Below are the code and all the weights of a small trained network. Each question names an input and a class and asks about switching units off, where a switched-off unit gives its printed mean instead of its output.

import numpy as np


def w(rows, s, z=0):
    codes = np.array(rows[::2]) - 128.0
    scale = np.full(codes.shape[1], s)
    scale[-1] = z or s
    return codes * scale


def norm(h):
    return h / np.sqrt((h * h).mean(-1, keepdims=True) + 1e-5)


def f(y):
    return y / 2 * (1 + np.tanh(0.7978845608 * (y + 0.044715 * y**3)))


def log_softmax(a):
    a = a - a.max(-1, keepdims=True)
    return a - np.log(np.exp(a).sum(-1, keepdims=True))


def net(x, mask):
    res = np.array(x, float).reshape(1, 8) / 4 @ E
    u = 0
    for l in range(4):
        y = f(norm(res) @ A[l][:, :-1].T + A[l][:, -1])
        res = res + np.where(mask[u : u + 7], y, B[l][:, -1]) @ B[l][:, :-1]
        u += 7
    return log_softmax(norm(res)[-1] @ U[:, :-1].T + U[:, -1])


A, B = {}, {}
E = w([
[131,203,167,47,91,81,127,141,24,93],'x0',
[231,104,82,193,78,185,137,208,69,91],'x1',
[130,160,100,206,94,87,91,52,131,62],'x2',
[129,128,124,125,129,123,127,131,129,127],'x3',
[80,124,37,79,172,205,89,102,84,87],'x4',
[70,173,58,168,91,112,204,138,103,192],'x5',
[86,98,128,107,37,143,112,148,159,109],'x6',
[142,69,100,147,120,71,12,113,62,228],'x7',
],0.011)
A[0] = w([
[138,160,111,173,102,101,109,62,133,75,11],'L0N1',
[118,100,114,167,137,164,122,125,187,146,15],'L0N2',
[194,163,138,154,240,127,152,95,94,152,29],'L0N3',
[160,63,198,107,159,135,83,117,136,64,43],'L0N4',
[116,77,184,71,150,187,166,183,103,199,21],'L0N5',
[127,101,148,98,132,157,149,142,112,166,55],'L0N6',
[101,59,119,73,6,135,117,127,170,109,75],'L0N7',
],0.013,0.011)
B[0] = w([
[119,158,81,132,106,85,85,154,169,86,174],'L0N1',
[146,103,96,142,171,126,148,122,154,145,150],'L0N2',
[84,176,169,201,193,153,103,163,92,127,238],'L0N3',
[177,221,97,104,68,182,123,81,156,213,253],'L0N4',
[159,181,31,130,142,41,82,143,181,63,236],'L0N5',
[136,169,79,177,148,43,139,112,163,94,121],'L0N6',
[117,188,174,210,249,141,115,151,77,136,234],'L0N7',
],0.016,0.0026)
A[1] = w([
[62,169,76,173,106,118,183,149,107,177,50],'L1N1',
[139,143,102,178,93,99,104,42,131,71,2],'L1N2',
[99,82,79,71,165,192,101,102,101,74,49],'L1N3',
[50,144,157,84,150,87,121,68,180,156,22],'L1N4',
[156,143,146,111,161,153,244,67,154,39,48],'L1N5',
[204,108,252,163,96,36,165,171,194,152,77],'L1N6',
[83,139,66,146,96,103,206,129,112,180,14],'L1N7',
],0.012,0.0097)
B[1] = w([
[243,188,189,84,159,193,39,71,154,125,199],'L1N1',
[164,144,54,81,155,63,128,185,177,105,158],'L1N2',
[57,170,40,144,108,145,186,59,99,152,171],'L1N3',
[145,59,182,76,187,106,203,93,158,66,191],'L1N4',
[63,101,163,145,24,112,47,245,155,237,240],'L1N5',
[42,146,2,102,143,208,130,76,65,104,254],'L1N6',
[201,159,112,88,97,181,71,74,167,143,154],'L1N7',
],0.013,0.0048)
A[2] = w([
[155,25,101,125,118,70,96,92,78,181,34],'L2N1',
[101,158,140,237,76,86,71,53,168,49,6],'L2N2',
[127,28,114,107,135,168,212,91,82,85,70],'L2N3',
[113,183,141,96,133,185,253,177,196,82,65],'L2N4',
[137,1,95,200,157,199,103,93,252,113,2],'L2N5',
[104,145,164,164,84,87,188,55,152,177,98],'L2N6',
[102,125,166,76,139,135,136,81,185,89,78],'L2N7',
],0.0091,0.0083)
B[2] = w([
[90,114,139,88,63,138,63,162,166,170,153],'L2N1',
[166,180,83,108,192,80,105,190,158,115,170],'L2N2',
[190,104,134,114,140,89,138,131,96,148,132],'L2N3',
[120,112,129,198,86,81,11,102,161,118,243],'L2N4',
[171,165,119,151,157,77,253,142,117,234,250],'L2N5',
[113,99,111,115,181,202,87,121,133,80,139],'L2N6',
[173,59,125,164,150,140,93,104,123,103,193],'L2N7',
],0.011,0.0023)
A[3] = w([
[120,160,171,60,60,101,103,114,62,70,78],'L3N1',
[121,57,134,127,110,104,58,134,97,180,33],'L3N2',
[152,56,106,117,170,57,65,62,52,179,106],'L3N3',
[126,78,127,171,117,115,151,130,133,152,47],'L3N4',
[143,151,193,45,70,74,121,150,11,22,3],'L3N5',
[229,96,76,181,71,182,152,210,71,97,106],'L3N6',
[196,53,114,173,66,166,160,144,85,64,20],'L3N7',
],0.011,0.0069)
B[3] = w([
[184,84,110,184,166,110,162,126,140,208,182],'L3N1',
[76,146,160,184,119,144,97,158,182,153,140],'L3N2',
[105,121,168,144,39,159,135,208,171,66,226],'L3N3',
[121,121,103,139,133,131,152,119,142,163,122],'L3N4',
[151,160,109,169,158,115,237,160,168,247,172],'L3N5',
[90,81,211,51,171,78,117,55,158,45,255],'L3N6',
[152,111,216,71,176,120,157,123,131,86,136],'L3N7',
],0.012,0.0064)
U = w([
[160,170,24,95,169,18,82,187,207,65,146],'0',
[249,193,175,87,92,233,63,49,157,169,110],'1',
[80,182,212,228,247,154,98,174,64,109,122],'2',
[58,78,169,149,12,148,79,232,153,155,126],'3',
[118,15,209,72,173,84,183,64,128,54,159],'4',
[54,141,5,122,112,203,158,49,41,105,1],'5',
[176,116,89,166,145,106,251,162,121,222,244],'6',
],0.015,0.004)

Each question gives the input, the list of numbers given to net, and the class t.
The units are the neurons (one row each of A and B). Each row of codes is followed by its name. A weight is (code - 128) times the scale printed after its matrix; where a second scale follows, it is the last column's (A, B and U).
mask holds one flag per neuron, layer by layer. A switched-off neuron (its flag False) gives its mean, the last column of its row in B, instead of its output. The means were averaged over made-up inputs and are rounded, as every weight is.
A unit's drop is (log p(t) with every unit on - log p(t) with that unit switched off) / (log p(t) with every unit on - log p(t) with every unit switched off).
The circuit of an input: a set's keep is (log p(t) with only the set's units on - log p(t) with every unit switched off) / (log p(t) with every unit on - log p(t) with every unit switched off). Starting from the 12 units with the biggest drops (on a tie, the unit counted first), units are removed one at a time, each time the one whose removal leaves the highest keep (on an exact tie, the one counted first), for as long as the keep stays at least 0.8.
circuit, biggest first: the units of the circuit, biggest drop first
most important unit: the unit with the biggest drop
k most important neurons: the k neurons with the biggest drops, biggest first
top k neurons in layer l: the k neurons of layer l with the biggest drops, biggest first
drop when u is switched off: that unit's drop, to one decimal
input [-7,-8,-4,0,4,7,3,6], class 4: 2 most important neurons	[L1N4 L0N4]
input [-3,-8,3,-2,-7,0,6,1], class 4: circuit, biggest first	[L1N4]
input [-1,8,-8,-2,-7,4,-4,-8], class 0: top 2 neurons in layer 3	[L3N6 L3N3]
input [6,-3,-5,0,5,2,5,2], class 6: circuit, biggest first	[L3N5 L1N6 L3N1]
input [-8,6,1,1,-7,-7,-1,4], class 6: 3 most important neurons	[L2N5 L1N1 L0N4]
input [-2,2,5,0,-3,3,-4,6], class 3: 3 most important neurons	[L3N3 L0N5 L2N1]
input [1,5,7,-6,6,7,-8,-1], class 2: 2 most important neurons	[L0N3 L0N4]
input [1,3,8,8,-5,-8,-5,5], class 0: 4 most important neurons	[L0N1 L1N2 L2N2 L1N1]
input [8,2,7,-5,-2,7,-4,0], class 6: top 2 neurons in layer 2	[L2N4 L2N7]
input [4,6,-1,2,6,-4,7,2], class 2: 2 most important neurons	[L0N7 L1N6]
input [7,-4,4,-5,-6,-5,-5,-6], class 6: 2 most important neurons	[L3N1 L3N5]
input [-7,7,5,0,3,8,0,-4], class 1: top 2 neurons in layer 1	[L1N1 L1N7]
input [3,-7,-8,0,-7,-3,7,-7], class 0: 4 most important neurons	[L0N5 L2N4 L3N6 L1N6]
input [6,8,-3,7,1,8,5,8], class 1: top 2 neurons in layer 1	[L1N1 L1N5]
input [-6,-6,-2,0,-7,-7,-3,-6], class 1: most important unit	L0N4
input [6,-1,-4,4,-2,-7,8,4], class 2: 2 most important neurons	[L0N7 L1N1]
input [0,4,-5,-2,-3,7,-2,2], class 1: 2 most important neurons	[L1N1 L1N7]
input [-5,1,6,-8,8,8,-8,-1], class 1: 2 most important neurons	[L1N1 L1N6]
input [6,6,-8,5,8,-7,3,4], class 0: 3 most important neurons	[L0N5 L1N6 L0N6]
input [3,7,-6,-7,4,3,-4,4], class 4: circuit, biggest first	[L3N6]
input [6,7,-5,8,5,6,7,1], class 2: top 2 neurons in layer 3	[L3N6 L3N5]
input [-1,2,-8,-6,4,-7,-2,8], class 0: top 3 neurons in layer 0	[L0N5 L0N4 L0N6]
input [7,0,6,-8,-3,1,2,3], class 6: drop when L0N5 is switched off	0.3
input [-5,4,1,6,3,4,8,6], class 2: drop when L0N7 is switched off	1.2
